Questions about the array below.
1) Give the entry just left of 0.37.
2) Give the entry just left of 1.84.
3) Give the entry just right of -0.20.
4) Give the entry just right of 1.56.
[[-0.84 -1.53  0.96  1.11  1.15  0.65 -0.80  0.46 -1.35  1.91 -2.09 -0.10
   0.42 -2.13]
 [ 0.16 -0.08  1.29 -2.06 -1.75 -0.52  1.74 -1.23  0.44  1.01  0.08  0.72
   1.67 -1.94]
 [ 0.83 -0.12  0.59 -0.79  0.25 -0.04 -0.04 -0.02  0.43 -1.77 -2.17 -0.20
  -0.23 -1.80]
 [-1.88 -2.02  1.70  0.82  1.73  1.37  0.76 -1.64  0.05  0.75 -1.69  1.42
  -1.19  1.50]
 [ 0.84 -2.03 -0.64  1.67 -1.52  0.84  0.06 -1.48 -0.95  0.51 -0.31  1.24
   1.25 -0.63]
 [ 0.89  1.04 -1.19 -0.77 -0.22  0.32  1.73 -1.40  0.20 -0.14 -1.19 -0.71
   0.06  0.90]
 [ 1.54  0.11  0.08 -1.50  0.37 -0.86  1.83  0.08  0.94  0.54  1.11  0.62
  -0.17  1.26]
 [ 0.68  1.16  0.02 -1.49  0.63  1.35  0.94  1.02  1.61 -0.48  1.09 -1.54
   0.31 -0.14]
 [ 0.15 -1.82  1.37 -2.14  0.55  0.39  0.34 -1.85  0.69 -1.16 -1.21  0.14
  -0.87  0.11]
 [ 1.01 -0.64  0.00  0.32 -0.88 -0.75  0.94  1.92 -1.03  1.42 -2.00 -1.79
   1.84  1.24]
 [ 1.73 -1.20  1.39 -0.50  0.84  1.49  0.34  0.06  1.70  1.72 -1.60 -1.55
   0.97 -0.16]
 [ 1.86  1.59  0.00  1.56  1.42  1.81 -0.80  0.06 -1.00  1.06  1.42 -0.13
  -2.08  0.66]
 [-1.29 -0.22 -1.38 -1.63  0.70 -0.11 -1.65 -1.60 -2.12  1.61 -2.12 -0.15
  -0.06 -0.94]
 [-1.29 -1.55  0.82 -0.99 -1.18 -0.72  1.23 -0.25 -1.01 -1.14 -2.14 -1.11
   0.82 -1.47]
 [-1.94 -0.04  1.53 -1.15  0.66 -1.50  0.94 -2.14  1.57  0.08 -1.94  0.55
   0.63 -2.09]
 [-1.24 -0.24 -0.96 -1.83  0.11  0.02 -1.90 -1.52 -1.10  1.64 -0.37  0.56
   0.61  1.50]]
1) -1.50
2) -1.79
3) -0.23
4) 1.42

Read these off the row that follows.
1) What is the entry just right of -956?
2) What is the entry just right of -911?
3) What is the entry just left of 689?
array([ -81, -911,   -9, -956,  689, -420, -988])
1) 689
2) -9
3) -956

[[ 1.95 -0.21 -1.36 -5.88 -1.61  1.08 -1.22 -2.19  1.19 -2.74  1.82  2.99]
 [ 1.34 -0.75 -1.60 -6.03 -1.95  1.46 -1.23 -2.32  0.64 -2.96  1.76  3.91]
 [-1.79 -0.82 -2.02  1.97 -1.98 -2.64 -2.16  2.44 -2.53 -1.14 -0.03  3.02]
 [ 2.99  6.50  5.48  2.87  8.17 -1.11 -0.55 -1.26  4.75  6.09 -0.78 -5.26]
 [ 1.04 -0.23 -1.57 -5.89 -1.68  0.98 -1.19 -2.40  0.44 -2.85  1.24  2.24]
 [ 1.61  0.35 -1.65 -6.29 -1.60  1.84 -1.97 -2.94  0.99 -3.06  1.69  3.05]
 [ 1.88 -0.67 -1.48 -5.97 -1.85  1.20 -1.00 -2.11  1.21 -2.85  1.98  3.75]
 [-2.18 -2.89 -0.96  1.13 -2.29  3.02  6.45  0.60 -2.28 -2.17 -1.05 -3.08]
 [ 1.34  4.14  2.72  0.59  4.63 -0.43 -1.17 -1.71  2.30  3.03 -0.74 -4.51]
 [ 3.54  0.50 -1.59 -6.26 -1.73  3.32 -2.88 -3.00  2.74 -3.08  3.55  6.88]
 [ 0.62  0.74  2.06  1.02  2.82 -1.26 -0.58 -0.56  0.62  2.15 -0.78 -3.68]
 [ 1.48  3.18  3.50  1.90  4.95 -1.06 -0.22 -0.89  2.46  3.79 -0.74 -4.69]
 [ 2.52  5.88  4.78  2.37  7.39 -0.84 -0.93 -1.39  4.00  5.43 -0.82 -5.03]
 [-2.12 -2.54 -1.12  0.15 -2.16  1.97  3.60  0.14 -2.24 -2.15 -1.02 -2.46]
 [-2.00 -0.73 -2.05  6.39 -1.92 -3.31 -3.14  5.58 -2.79  0.27  0.44
   6.64]]
The entry just left of -2.11 is -1.00
The entry just right of -1.17?
A: -1.71
The entry just left of the smallest entry -> -1.65
The smallest entry?
A: -6.29
The entry just right of -2.88 -> -3.00
The entry just right of -0.55?
A: -1.26
The entry just right of the smallest entry -> -1.60
The entry just right of 0.50: -1.59
The entry just left of the largest entry is 2.87
The entry just left of -1.23?
A: 1.46
The entry just right of 3.03?
A: -0.74
The entry just left of 0.50?
A: 3.54
The entry just left of -0.75?
A: 1.34
The entry just right of 4.00?
A: 5.43
